Below are the code and all the weights of a small trained network. Each question names an input and a class and asks about switching units off, where a switched-off unit gives its printed mean instead of its output.

import numpy as np


def w(rows, s, z=0):
    codes = np.array(rows[::2]) - 128.0
    scale = np.full(codes.shape[1], s)
    scale[-1] = z or s
    return codes * scale


def f(y):
    return y / 2 * (1 + np.tanh(0.7978845608 * (y + 0.044715 * y**3)))


def log_softmax(a):
    a = a - a.max(-1, keepdims=True)
    return a - np.log(np.exp(a).sum(-1, keepdims=True))


def net(x, mask):
    res = np.array(x, float).reshape(1, 8) / 4 @ E
    y = f(res @ A[0][:, :-1].T + A[0][:, -1])
    res = res + np.where(mask, y, B[0][:, -1]) @ B[0][:, :-1]
    return log_softmax(res[-1] @ U[:, :-1].T + U[:, -1])


A, B = {}, {}
E = w([
[143,120,159,161,146,101],'x0',
[118,111,152,146,130,101],'x1',
[115,127,114,119,125,122],'x2',
[147,114,122,142,146,138],'x3',
[139,132,156,154,141,95],'x4',
[200,45,177,10,154,101],'x5',
[25,160,192,94,219,189],'x6',
[138,154,158,127,114,135],'x7',
],0.012)
A[0] = w([
[136,130,137,100,56,148,133],'n0',
[140,90,142,145,151,160,119],'n1',
[74,111,173,77,220,164,127],'n2',
[146,121,106,64,128,83,132],'n3',
[60,123,113,108,216,137,159],'n4',
[123,53,159,95,209,110,120],'n5',
[131,159,135,52,103,120,119],'n6',
[223,100,94,178,14,124,254],'n7',
[80,84,75,61,132,135,113],'n8',
[159,65,121,78,82,93,149],'n9',
[212,78,157,11,175,105,189],'n10',
[209,80,148,76,91,131,166],'n11',
[210,83,96,121,123,189,127],'n12',
[50,171,124,161,184,170,110],'n13',
[163,61,101,87,83,98,110],'n14',
[74,149,213,84,186,148,136],'n15',
[162,117,160,69,196,124,128],'n16',
[65,156,155,119,240,187,177],'n17',
[89,112,47,170,3,138,179],'n18',
[105,128,114,229,115,157,238],'n19',
[170,88,60,178,30,106,240],'n20',
[110,143,60,108,150,106,131],'n21',
[96,164,71,196,105,181,220],'n22',
[86,71,215,35,146,123,88],'n23',
[37,179,137,213,173,165,174],'n24',
[126,94,181,57,205,187,117],'n25',
],0.011,0.0084)
B[0] = w([
[93,131,81,118,108,98,148],'n0',
[103,125,154,106,131,137,132],'n1',
[174,174,108,93,212,164,200],'n2',
[167,76,123,115,115,114,163],'n3',
[131,173,127,117,193,206,188],'n4',
[134,153,110,83,158,90,174],'n5',
[138,103,137,110,141,115,149],'n6',
[139,124,122,197,45,73,254],'n7',
[134,142,180,106,92,119,152],'n8',
[136,55,187,121,53,96,190],'n9',
[142,70,172,52,98,32,240],'n10',
[125,79,174,118,84,51,205],'n11',
[118,94,127,127,128,110,172],'n12',
[96,45,191,130,174,151,197],'n13',
[115,101,150,105,106,99,183],'n14',
[123,172,118,105,171,155,201],'n15',
[166,130,152,44,120,127,174],'n16',
[102,107,155,102,209,197,225],'n17',
[168,153,84,184,110,138,210],'n18',
[114,177,121,255,138,151,205],'n19',
[121,174,102,188,67,85,239],'n20',
[132,137,175,150,124,133,139],'n21',
[93,159,123,204,132,143,213],'n22',
[175,159,110,78,152,122,187],'n23',
[83,119,149,165,159,160,227],'n24',
[135,207,111,56,190,109,192],'n25',
],0.0092,0.019)
U = w([
[146,189,75,243,110,64,255],'0',
[75,134,164,171,189,209,151],'1',
[141,69,149,132,98,8,49],'2',
[180,175,119,37,186,103,24],'3',
],0.011,0.0024)

Each question gives the input, the list of numbers given to net, and the class t.
The units are the neurons (one row each of A and B). Each row of codes is followed by its name. A weight is (code - 128) times the scale printed after its matrix; where a second scale follows, it is the last column's (A, B and U).
mask holds one flag per neuron, in row order. A switched-off neuron (its flag False) gives its mean, the last column of its row in B, instead of its output. The means were averaged over made-up inputs and are rounded, as every weight is.
A unit's drop is (log p(t) with every unit on - log p(t) with that unit switched off) / (log p(t) with every unit on - log p(t) with every unit switched off).
most important unit: the unit with the biggest drop
top k neurons: the k neurons with the biggest drops, biggest first
drop when u is switched off: that unit's drop, to one decimal
input [1,-8,0,0,-4,-8,1,7], class 1: top 2 neurons	[n13; n24]
input [2,3,4,0,-7,-1,1,6], class 1: most important unit	n7
input [0,-8,-2,1,2,5,1,-6], class 3: top 2 neurons	[n7; n25]
input [1,-5,-2,0,-7,5,1,-2], class 3: top 2 neurons	[n7; n25]
input [-2,-6,-4,6,1,8,1,-4], class 3: top 3 neurons	[n25; n7; n23]
input [2,-2,1,6,2,8,1,7], class 3: top 2 neurons	[n25; n7]
input [-5,-3,5,4,7,1,8,1], class 3: top 2 neurons	[n25; n2]
input [-1,6,8,-6,1,0,-6,-6], class 0: top 2 neurons	[n10; n20]
input [-2,3,-1,6,-2,-1,1,0], class 1: top 2 neurons	[n7; n20]
input [2,1,3,-2,-3,1,1,1], class 3: drop when n7 is switched off	0.1
input [6,-4,6,-3,3,5,5,4], class 3: drop when n17 is switched off	0.0
input [-7,5,-2,0,-3,0,-6,-1], class 0: drop when n18 is switched off	0.4
input [-8,-1,-8,3,0,4,1,0], class 3: drop when n7 is switched off	0.2
